B:
1: [-44.9  -1.3  -3.8   7.4 -11.4  -0.9   1.0  -6.3 -11.8  -3.3  -8.1  23.1
 -22.2   1.9 -28.0   1.0   0.2  -5.5]
2: [  6.5   1.7  -1.7 -12.3   4.4  -2.2  11.2 -15.2   3.2   1.1  -4.0  -0.7
   3.8  -9.9  14.5  -8.3 -11.2  10.5]
3: [ 32.7   5.2   0.0  16.3   3.8   6.4   1.2  14.1   5.1   8.0   9.2  -5.4
   8.7  -0.4   6.2 -18.1  -2.1 -24.2]
4: [  8.1   6.1   1.8   8.2  -7.5   7.3   3.8   1.7  -2.8   0.0   3.9  -4.3
   4.9  -4.7  -5.1 -13.1  -0.5 -11.4]
5: [ -1.7   1.0   0.0 -12.9   7.3  -6.8   7.2 -20.3   3.4   0.8  -4.4  -2.6
   7.8  -9.6  23.9   4.3  -9.6  11.9]
6: [ 2.7  2.1  0.2 -8.4 -6.6  4.9  9.4 -9.0 -2.6  2.1 -2.9 -0.9  4.2 -6.4
  1.5 -4.9 -6.9  8.9]
7: [-26.7  -7.6  -5.1 -21.5   8.9 -17.8  19.0 -30.1   1.9   0.0  -9.0  24.9
 -11.1  -4.9  18.9  20.2   0.0  20.2]
8: [-20.8   1.5  -0.5 -17.0  -7.7  -0.6  13.1 -21.1  -2.7 -10.1  -2.3   8.5
  -1.9  -9.1  -9.7   2.1  -4.4   8.2]
9: [  3.2   1.9  -2.4 -17.5   8.7  -6.4  11.6 -22.5   1.5  -3.6  -6.6  11.5
  -2.3 -10.6  17.6  -7.5 -11.3  11.7]
10: [ 38.5  11.2   1.7 -16.4  -6.5   7.1  22.3 -13.8  11.3  -3.7  11.8  -9.5
  26.9 -17.0  18.8 -24.8 -14.5 -15.6]
11: [ 29.5   8.1  -3.3 -15.1   5.2  -1.0  15.3 -18.0   5.3  -5.3  -0.5   6.8
   5.3 -13.4  22.6 -20.8 -15.1   2.0]
12: [-13.4   0.6  -4.2 -16.6   0.4  -0.2  14.7 -22.1  -0.2  -4.0  -2.2   6.6
   4.9  -9.6  -9.6  -3.0  -6.7   4.9]
13: [-17.9  -2.1  -1.9   1.5  -8.2   2.2   8.1  -2.2  -5.7  -1.9   2.0  14.7
  -9.6   2.7 -17.9  -0.1   2.4  -8.7]
14: [ 30.0   5.1   2.6  19.7   5.9   7.7 -10.2  18.2   0.2   8.3   4.7 -13.1
   6.7  -1.8   3.4 -24.0  -3.5 -15.0]
15: [ 19.0  11.1   1.2  14.6  -8.9  17.6   5.5  14.2  -2.1  -0.5  11.9  -1.1
  10.5  -5.0 -19.4 -27.1  -1.9 -29.6]
16: [ 28.7   6.4   0.2   8.4  -2.5   8.9  10.9   0.9   1.6   3.0   5.2   4.0
   4.7  -6.3   1.7 -24.6  -7.6 -20.0]
17: [ 12.6   4.5  -3.4  -8.9   3.6   4.7  13.1 -16.1   5.2   0.8  -1.2  -1.6
  10.6 -10.0   7.1  -9.1 -10.2  -3.6]
18: [-19.5   0.3  -3.5 -16.6 -10.8   2.4  15.0 -21.2  -0.8  -6.4   1.7  11.3
   5.9  -8.6 -15.2   6.7  -3.8  -3.4]
19: [-24.5  -0.6  -5.8 -22.3 -14.4   0.2  23.3 -32.9   1.1 -10.8  -0.6  19.6
   0.6 -12.6 -13.4  11.3  -1.7  -7.4]
20: [-34.7  -0.6  -3.9 -24.2 -11.4  -6.9  23.2 -36.9  -3.2 -15.3  -5.8  29.7
  -8.4 -12.3  -8.4  14.9  -0.5   1.7]
21: [-15.3   1.7  -4.6  -8.1  -4.7   4.7  15.4 -20.6  -0.3  -6.9   1.5   7.6
   3.4  -8.9 -18.9   1.1  -2.9  -7.6]
22: [  5.5   3.9  -3.0 -16.2  -8.0   8.9  18.7 -22.6   1.2  -6.1  -0.4   7.1
   6.2 -13.7 -13.2  -9.7  -8.5 -10.9]
23: [ -9.1   3.2   2.8   4.0  -1.0   3.5  -2.1  -8.9  -7.7  -6.1  -1.0  -0.5
  -5.3  -8.6 -20.6  -5.1  -0.8 -14.3]
24: [-32.5  -2.1  -2.3 -23.9 -10.8  -3.4  16.8 -31.7  -2.5 -12.0  -6.1  17.8
  -4.5 -10.5  -9.6  14.9  -2.6   7.2]
25: [-12.1   2.9   5.0  -0.8  -6.2   2.9   4.6  -7.6  -5.5  -3.1   1.0  -5.6
  -1.2  -6.6 -11.2  -2.3  -1.2   0.4]
26: [ 25.0   4.1  -2.8  -1.8  -5.5  10.0   9.1   2.4   3.4   7.9  -0.9   6.4
   9.7  -6.0   7.9 -16.0  -7.7 -10.7]
27: [ -3.0   2.1   2.2   1.3  -8.3   7.1   6.0  -5.6  -4.0  -0.2   2.2   1.8
  -2.5  -2.8 -15.9  -5.2  -1.2  -9.4]
28: [-38.8  -2.4  -1.6 -19.3 -12.0  -2.1  13.7 -26.2  -3.6  -9.0  -9.4  12.8
  -5.3  -8.4  -9.6  14.3  -3.1  12.6]
29: [ 38.3   7.2   1.0  16.5   4.1   9.4  -1.4  21.7   0.3   7.1  10.1  -9.8
   3.1   0.8  -3.4 -28.1  -2.8 -21.6]
30: [  9.5   8.7   1.7   0.8  -9.8   9.8  10.7  -8.8  -5.3  -1.9   1.3   5.9
   4.4 -12.1  -4.5 -20.4  -8.5 -12.5]
31: [-21.3   2.6   1.4  -9.6 -11.8   2.3  11.3 -16.5  -4.3  -6.5  -0.7   6.6
  -1.1  -8.9 -17.5   0.6  -2.1  -3.0]
32: [ 69.9  14.5   6.7  20.9   9.7  22.5 -14.9  35.9   3.2   1.2  14.3 -35.6
  17.7  -5.8 -19.0 -48.7 -10.6 -26.3]
33: [ 28.7   6.4  -0.1  17.0   1.4   7.4  -3.0  17.7   0.2   4.6   8.9  -4.1
   5.6   1.3   1.2 -23.9  -3.2 -20.6]
34: [ -0.2   0.4  -6.4 -16.3   0.2  -0.8  17.8 -20.5   5.2  -1.3  -4.2  10.0
   7.2  -9.1  10.9  -2.5 -11.1   4.5]
35: [-28.5  -2.4  -4.7 -19.1  -2.6   0.9  13.5 -23.4  -4.5  -5.2  -3.8   9.6
   1.0  -7.9 -10.5   9.8  -6.1  13.7]
36: [ -9.5   2.9   0.2   0.6 -10.0   6.5   6.7  -6.5  -5.8  -3.1   2.4   5.6
  -1.9  -4.7 -16.3  -5.2  -0.4  -9.0]
37: [-33.5  -0.5  -3.3  -0.2  -7.1  -0.9   3.7 -17.6  -5.5  -5.0  -3.9  11.0
  -6.5  -8.3 -23.2   9.4   2.6  -7.9]
38: [-40.3  -5.5   6.7 -11.7   1.3 -13.3  -4.9 -22.1  -7.6   0.7 -14.0  -7.8
  -9.4  -3.8  15.9  26.3   0.6  38.2]

[  0.1  -7.3  -4.7   3.8   2.9 -10.0   2.7   3.8 -22.6  -4.5   6.2 -17.3
  16.5  -3.6  -7.3  -2.9   6.5   4.1   3.2  -4.8  -7.7  -1.0] | 34
[  1.1  -9.3  -7.7   2.2   5.5  -1.9   3.7   5.2 -24.2  -2.9   7.4 -20.3
   9.6  -7.3  -8.3  -3.3   8.4   3.7   8.0  -8.5  -5.2  -3.4] | 9
[-4.0  4.3  1.8 -8.3 -5.5  9.1 -2.2 -3.8  1.6 -2.3 17.8  7.1  6.2  7.1
 -1.8  3.0 -4.5  1.8  4.6  5.2 -3.7 -0.9] | 36
[ -0.3   2.8   2.9  -3.3   2.0  24.3  -6.2  -6.4 -11.2  -4.5  35.7  -0.3
  33.1   0.4  -4.7   7.7   1.7   1.9  16.3   0.5  -3.1   3.6] | 28
[ -6.2   9.3  11.7   4.2 -16.1 -30.8   3.4   0.3  17.2  -3.0 -28.7   5.6
 -67.1   8.5  -6.0 -12.2 -11.4   1.8 -23.3  14.0  -3.9   6.2] | 32
[-2.3  2.9  6.8 -4.9 -0.1 26.3 -5.1 -5.5 -6.6 -4.8 29.7 -0.2 28.5  2.7
 -7.4  4.6  3.4  5.0 10.4  2.0 -5.1  4.3] | 35
[  0.4  -3.6  -6.0  -0.3  -3.0 -23.4   7.1   6.4 -12.7  -1.1  -6.6  -8.2
  -8.6   0.3  -2.8  -8.9  -1.7   2.3 -18.2  -1.0  -4.7  -3.5] | 26
[-6.2  7.3  2.0 -6.4 -0.1 17.9 -2.1 -4.8  1.8 -0.1 18.2 13.3 23.9  5.3
 -5.4  6.1 -6.2  0.3 13.4  2.4 -4.2  4.3] | 37
[ -2.1  -1.7  -3.7   0.1  -6.8 -20.8   7.9   5.6   5.9   2.2 -14.3   0.7
 -25.0   4.2   0.1  -6.5  -5.4   0.6 -11.1   2.4  -4.5  -4.1] | 33
[-3.8  1.3  3.6 -6.5 -3.1  8.9 -4.4 -4.7 -7.6 -6.3 17.3  4.0 20.8  5.7
 -8.6  4.4  0.2  4.7  8.5  4.0 -6.8  3.1] | 21
[  0.4 -15.4 -10.1  -3.3  12.2  14.6  -2.9   3.2 -21.5  -2.9  12.7 -17.2
  37.5  -8.0  -2.7   1.5  11.5   3.1  17.6  -9.6  -2.1  -5.8] | 7
[ -1.5  -1.8  -2.5  -4.2  -7.2  -7.9   4.6   1.3 -12.3  -3.0  18.5   0.6
  -5.2   4.8  -5.2  -2.9  -3.3   3.6  -4.0   2.9  -5.8  -2.4] | 30
[  3.1   2.3   5.2  -0.6  11.0  26.5  -0.7  -2.3  -7.8   3.5  25.0   3.2
  26.9 -13.6  11.6   1.6   5.7   3.6  19.0  -5.2   2.8  -7.7] | 38
[-4.3  3.9  2.0 -9.4 -6.0  5.8 -1.0 -3.1  1.1 -0.1 14.6  3.0  1.9  5.3
 -0.6  1.3 -6.5  4.1  4.0  6.1 -3.5 -2.2] | 27
[ -1.2  -5.5  -7.2  -1.5  -6.7 -22.1   6.2   6.4 -10.7  -0.3  -5.8  -5.1
 -16.0   5.8  -4.6  -7.1  -4.2   2.4  -9.2   2.4  -6.6  -3.2] | 16
[ -3.6  -0.5  -0.7  -4.5  -7.0 -24.6   7.3   6.7   6.1   3.2 -19.0   1.3
 -30.5   4.5   0.4  -8.8  -7.7   0.6 -13.6   3.7  -5.7  -1.6] | 29
[-2.2  3.5  5.1 -7.0 -2.7  9.1 -2.0 -4.6  1.1 -2.3 21.1  7.8  5.4  1.7
  0.9  1.1 -3.3  5.0  8.3  5.6 -3.3 -1.8] | 25
[ -1.1   0.0   2.6  -1.7   0.2  -2.8   0.9  -0.2 -11.8  -2.1  11.7  -3.5
   3.8  -1.7   0.7  -3.2  -0.8   5.9  -3.0   0.2  -4.5  -2.5] | 6
[ -0.9   1.0   3.4  -5.4   0.6  16.3  -5.2  -5.8 -10.7  -6.9  28.8  -1.8
  20.2   1.2  -5.8   7.0   4.2   3.8  12.4   1.3  -3.6   2.2] | 8
[ -4.9   0.4   0.7  -6.2 -16.8 -13.4   3.9  -1.1   5.9  -4.0   4.5   8.3
 -20.0   9.3  -4.9  -1.4  -9.6   2.4 -12.0   9.1  -5.4   0.8] | 15
[-0.6  0.3  0.1 -5.2 -6.3 -6.0  4.4 -0.2 -3.3 -2.0  6.5  4.0 -7.4  2.8
  1.1  0.2 -4.3  3.7 -2.0  6.6 -3.2 -3.4] | 4
[ -1.1  -5.5  -6.1   0.3  -6.1 -28.4   8.5   6.7   3.4   1.1 -21.5  -4.6
 -21.4   3.3   0.2 -10.5  -3.6   1.3 -10.1   0.5  -3.3  -4.6] | 3
[  5.3 -14.5  -5.3   1.8  -5.9 -51.4   5.8   7.7 -27.2 -12.4   3.0 -23.6
  -4.1  -5.7  -5.6  -9.5  13.7  11.7  -6.7  -2.8  -5.7  -5.8] | 10
[  1.4  -6.3  -7.1 -10.3   3.2  24.8  -5.4  -6.2 -22.2 -11.5  38.0  -8.2
  41.3   2.5 -11.6  12.9   8.8   2.7  22.1  -2.3  -2.0   0.7] | 20
[-3.3  6.9  3.3 -9.0 -3.6 14.0 -0.2 -4.1  8.9 -0.1 14.4  9.9  2.4  5.9
 -8.6  1.5 -7.6  1.3 10.0  5.5 -3.8 -2.1] | 23
[  3.0 -11.8 -10.6   3.8   2.6 -21.7   7.7   7.9 -32.9  -6.6  -1.8 -25.3
  -4.6  -4.7  -7.3  -5.0  11.9   5.0   2.1  -7.3  -6.9  -2.8] | 11
[-1.9  0.3  3.1 -4.9 -0.4  8.9 -3.1  2.6 -9.8 -5.6 18.5 -5.9 20.5  0.8
 -6.9  1.4  3.4  6.3  9.8  1.0 -5.6  0.8] | 12
[ -1.1  -3.9  -2.5  -7.7  -1.1   6.4  -6.0  -5.2 -20.1  -7.9  28.3  -7.6
  36.2   3.3 -12.5   9.7   5.4   3.7  14.9   0.6  -4.2   1.5] | 19
[  1.2  -5.7  -1.2   3.8   3.8 -11.9   2.9   5.1 -20.5  -1.5   3.7 -12.7
   5.3  -6.2  -4.0  -5.0   5.1   4.1   0.5  -5.2  -5.8  -1.8] | 2
[  0.2  -4.8  -2.8   1.5  -2.4 -15.1   5.1   4.5 -19.4  -3.1  -1.1 -12.6
   4.5  -3.1  -5.6  -6.2   3.1   4.8  -0.8  -1.6  -6.4  -1.1] | 17
[ -2.6  -1.2   0.1  -6.2  -4.6  -2.1  -2.1  -2.6 -15.1  -8.4  19.0  -9.4
  12.0   4.0 -12.9   0.2   1.5   6.0   5.0   4.1  -6.8   0.2] | 22
[ -2.6   0.7  -0.7   2.1  -4.8 -21.4   8.7   6.9   8.7   3.9 -18.0   3.8
 -29.9   1.8   2.9 -11.4  -7.1   0.5 -12.7   3.0  -2.7  -4.3] | 14
[  3.5  -8.5  -5.3   5.7   4.8 -13.3   6.5   5.3 -20.9  -0.9   2.0 -17.1
  13.4 -12.1  -0.4  -6.9  10.7   5.2   7.2  -9.4  -3.1  -5.4] | 5
[ -4.6   3.0   1.9 -10.0  -3.9  20.1  -4.1  -3.9   9.2   1.0  18.8   7.8
   9.8  11.3  -3.2   5.1  -7.7  -0.1   5.7   5.3  -4.5   1.1] | 13
[ -2.1   0.3   3.6  -5.8  -1.6   8.4  -5.2  -5.4  -6.2  -6.5  24.6  -1.4
  24.7   3.1 -10.0   6.5   3.0   5.2   7.4   1.7  -3.5   1.2] | 18
[ -8.3  12.8  -0.3  -5.6  -0.8  33.3  -4.6  -4.3   8.5  10.6  28.8  18.9
  17.3  12.3  -4.6   8.1 -16.9  -7.1  10.8   2.3  -8.1   9.8] | 1
[-3.4  4.3  2.6 -6.3 -2.3  9.9 -5.5 -4.9 -3.0 -3.9 27.8  4.1 18.1  4.1
 -3.7  4.4 -2.0  3.2 12.1  2.9 -4.0  3.0] | 31
[  0.6  -0.6  -1.4  -7.2   2.5  20.6  -6.1  -6.1 -16.8  -7.8  33.3  -5.8
  36.4   0.9  -8.3   9.9   6.8   3.1  19.5  -0.9  -2.4   1.5] | 24
